Below is a small trained network, with its code and all its weights. Each question gives an input and a target symbol and asks what happens when units are switched off, that is, made to give their printed mean instead of their output.

import numpy as np


def w(rows, s, z=0):
    codes = np.array(rows[::2]) - 128.0
    scale = np.full(codes.shape[1], s)
    scale[-1] = z or s
    return codes * scale


def norm(h):
    return h / np.sqrt((h * h).mean(-1, keepdims=True) + 1e-5)


def f(y):
    return y / 2 * (1 + np.tanh(0.7978845608 * (y + 0.044715 * y**3)))


def softmax(a):
    e = np.exp(a - a.max(-1, keepdims=True))
    return e / e.sum(-1, keepdims=True)


def log_softmax(a):
    a = a - a.max(-1, keepdims=True)
    return a - np.log(np.exp(a).sum(-1, keepdims=True))


def net(x, mask):
    ids = ['ΞΣαεηθτφψω'.index(c) for c in x.split()]
    T = len(ids)
    res = E[ids] + P[:T]
    r = norm(res)
    for j in range(3):
        rows = slice(4 * j, 4 * j + 4)
        q, k, v = (r @ M[0][rows].T for M in (Q, K, V))
        z = softmax(np.where(np.tri(T) > 0, q @ k.T / 4**0.5, -1e9)) @ v
        o = O[0][rows]
        res = res + np.where(mask[j], z, o[:, -1]) @ o[:, :-1]
    y = f(norm(res) @ A[0][:, :-1].T + A[0][:, -1])
    res = res + np.where(mask[3:19], y, B[0][:, -1]) @ B[0][:, :-1]
    return log_softmax(norm(res)[-1] @ U[:, :-1].T + U[:, -1])


Q, K, V, O, A, B = {}, {}, {}, {}, {}, {}
E = w([
[122,225,101,124],'Ξ',
[233,189,99,170],'Σ',
[99,144,126,68],'α',
[56,182,114,90],'ε',
[137,251,119,158],'η',
[92,124,163,94],'θ',
[213,122,145,77],'τ',
[184,112,133,68],'φ',
[145,210,77,31],'ψ',
[96,203,175,87],'ω',
],0.015)
P = w([
[164,1,50,206],'0',
[30,88,179,79],'1',
[73,143,197,124],'2',
[112,127,196,142],'3',
[152,104,188,153],'4',
[150,110,186,146],'5',
[147,114,187,147],'6',
[151,123,187,143],'7',
[117,142,198,121],'8',
],0.0089)
Q[0] = w([
[172,186,187,141],'H1',
[122,2,62,183],'H1',
[154,159,187,121],'H1',
[108,131,94,141],'H1',
[126,109,123,86],'H2',
[122,116,132,204],'H2',
[84,113,142,203],'H2',
[214,161,183,48],'H2',
[137,126,77,156],'H3',
[55,51,108,109],'H3',
[113,51,146,162],'H3',
[181,201,132,180],'H3',
],0.014)
K[0] = w([
[61,117,28,193],'H1',
[152,167,196,107],'H1',
[174,107,43,133],'H1',
[172,130,157,83],'H1',
[110,158,88,159],'H2',
[147,179,164,90],'H2',
[166,141,162,34],'H2',
[102,109,92,200],'H2',
[142,113,147,203],'H3',
[191,9,16,118],'H3',
[74,86,109,66],'H3',
[167,153,215,111],'H3',
],0.013)
V[0] = w([
[82,200,136,177],'H1',
[100,110,75,21],'H1',
[144,171,154,120],'H1',
[69,179,251,129],'H1',
[134,55,196,139],'H2',
[194,106,164,125],'H2',
[83,125,172,235],'H2',
[72,113,134,160],'H2',
[142,129,130,169],'H3',
[145,163,48,161],'H3',
[150,163,44,87],'H3',
[99,172,152,149],'H3',
],0.014)
O[0] = w([
[127,102,66,102,138],'H1',
[219,184,128,186,131],'H1',
[174,155,116,93,99],'H1',
[101,107,90,152,2],'H1',
[51,74,188,120,73],'H2',
[52,154,195,85,96],'H2',
[100,116,146,218,146],'H2',
[115,112,122,158,134],'H2',
[108,132,149,108,133],'H3',
[104,180,124,134,161],'H3',
[141,255,88,150,149],'H3',
[78,97,45,80,190],'H3',
],0.0094,0.013)
A[0] = w([
[119,48,133,189,60],'N1',
[39,85,41,250,112],'N2',
[84,69,83,213,22],'N3',
[39,179,141,156,232],'N4',
[100,66,39,21,87],'N5',
[118,128,183,89,205],'N6',
[227,95,74,119,125],'N7',
[197,136,215,82,68],'N8',
[180,150,118,71,49],'N9',
[205,94,145,61,255],'N10',
[158,207,64,166,209],'N11',
[79,236,242,81,147],'N12',
[196,138,172,49,89],'N13',
[199,190,65,71,177],'N14',
[202,162,79,212,115],'N15',
[137,161,67,70,110],'N16',
],0.011,0.0048)
B[0] = w([
[189,168,140,120,127],'N1',
[208,188,106,254,159],'N2',
[208,185,69,181,132],'N3',
[168,38,237,122,187],'N4',
[90,81,83,197,194],'N5',
[54,145,110,79,154],'N6',
[65,170,168,33,158],'N7',
[88,197,142,183,152],'N8',
[135,201,55,99,145],'N9',
[15,161,161,177,180],'N10',
[166,81,186,100,240],'N11',
[81,93,110,92,215],'N12',
[97,214,56,204,156],'N13',
[114,110,147,81,246],'N14',
[85,14,203,37,182],'N15',
[152,77,106,138,183],'N16',
],0.0083,0.011)
U = w([
[108,180,163,160,27],'Ξ',
[81,77,39,88,81],'Σ',
[206,253,101,102,60],'α',
[157,125,101,179,120],'ε',
[192,74,147,75,181],'η',
[74,70,203,176,91],'θ',
[62,170,137,138,123],'τ',
[56,156,137,105,59],'φ',
[133,173,77,59,254],'ψ',
[66,159,126,149,247],'ω',
],0.016,0.0069)

Each question gives the input, a string of symbols that net reads in full, and the target symbol t.
The units are the heads (4 rows each of Q, K, V and O) and the neurons (one row each of A and B). Each row of codes is followed by its name. A weight is (code - 128) times the scale printed after its matrix; where a second scale follows, it is the last column's (O, A, B and U).
mask holds one flag per unit, heads first, then neurons. A switched-off unit (its flag False) gives its mean, the last column of its rows in O or B, instead of its output. The means were averaged over made-up inputs and are rounded, as every weight is.
A unit's drop is (log p(t) with every unit on - log p(t) with that unit switched off) / (log p(t) with every unit on - log p(t) with every unit switched off).
The circuit of an input: a set's keep is (log p(t) with only the set's units on - log p(t) with every unit switched off) / (log p(t) with every unit on - log p(t) with every unit switched off). Starting from the 12 units with the biggest drops (on a tie, the unit counted first), units are removed one at a time, each time the one whose removal leaves the highest keep (on an exact tie, the one counted first), for as long as the keep stays at least 0.8.
units of the circuit, in order: the units of the circuit, biggest drop first
unit that matters most: the unit with the biggest drop
top k neurons: the k neurons with the biggest drops, biggest first
heads that matter: for each layer, one digit per head in row order, 1 if its drop is at least 0.15 and else 0, layers parted by /
drop when u is switched off: that unit's drop, to one decimal
input η η ω ψ η Ξ η, target Σ: heads that matter -> 101
input ε ψ η φ η η η ψ α, target η: unit that matters most -> N15
input ω η θ η, target ε: heads that matter -> 100
input η ψ η θ, target Σ: heads that matter -> 100
input ω ω η Ξ η Σ, target ε: heads that matter -> 110
input τ ε ψ η η η ε ε, target η: units of the circuit, in order -> N4, N10
input ε ω η η ψ θ ψ, target η: units of the circuit, in order -> H2, N15
input ω η η ε α, target ε: units of the circuit, in order -> H2, N2
input Ξ φ ψ η ψ θ, target ψ: units of the circuit, in order -> H2, N9
input η η Ξ τ, target Σ: units of the circuit, in order -> H1, N5
input η θ ε, target θ: heads that matter -> 111
input η η ψ ψ τ η η ε, target Σ: units of the circuit, in order -> H1, N5
input τ ψ η η Σ ε θ, target ω: heads that matter -> 010
input η ψ η ε, target Σ: unit that matters most -> H1
input ε ψ ε, target η: top 2 neurons -> N15, N11
input ψ η ε η θ, target α: heads that matter -> 101
input ω ε Σ η φ ω η ε, target ε: heads that matter -> 100
input ε α α, target η: heads that matter -> 010
input ε ψ θ ψ, target η: heads that matter -> 110
input ψ η η α η η τ, target α: units of the circuit, in order -> H1
input Ξ ψ η θ θ η τ θ, target ψ: heads that matter -> 111
input η θ ψ ω η α, target Σ: top 2 neurons -> N5, N15
input θ η α, target θ: drop when H3 is switched off -> 0.1
input τ η η η η η η α τ, target ω: drop when N1 is switched off -> 0.0
input ψ η η, target α: drop when H2 is switched off -> 0.5
input ω η θ ψ η ω, target ε: drop when N10 is switched off -> 0.0
input θ θ ψ ε Σ, target θ: units of the circuit, in order -> H2
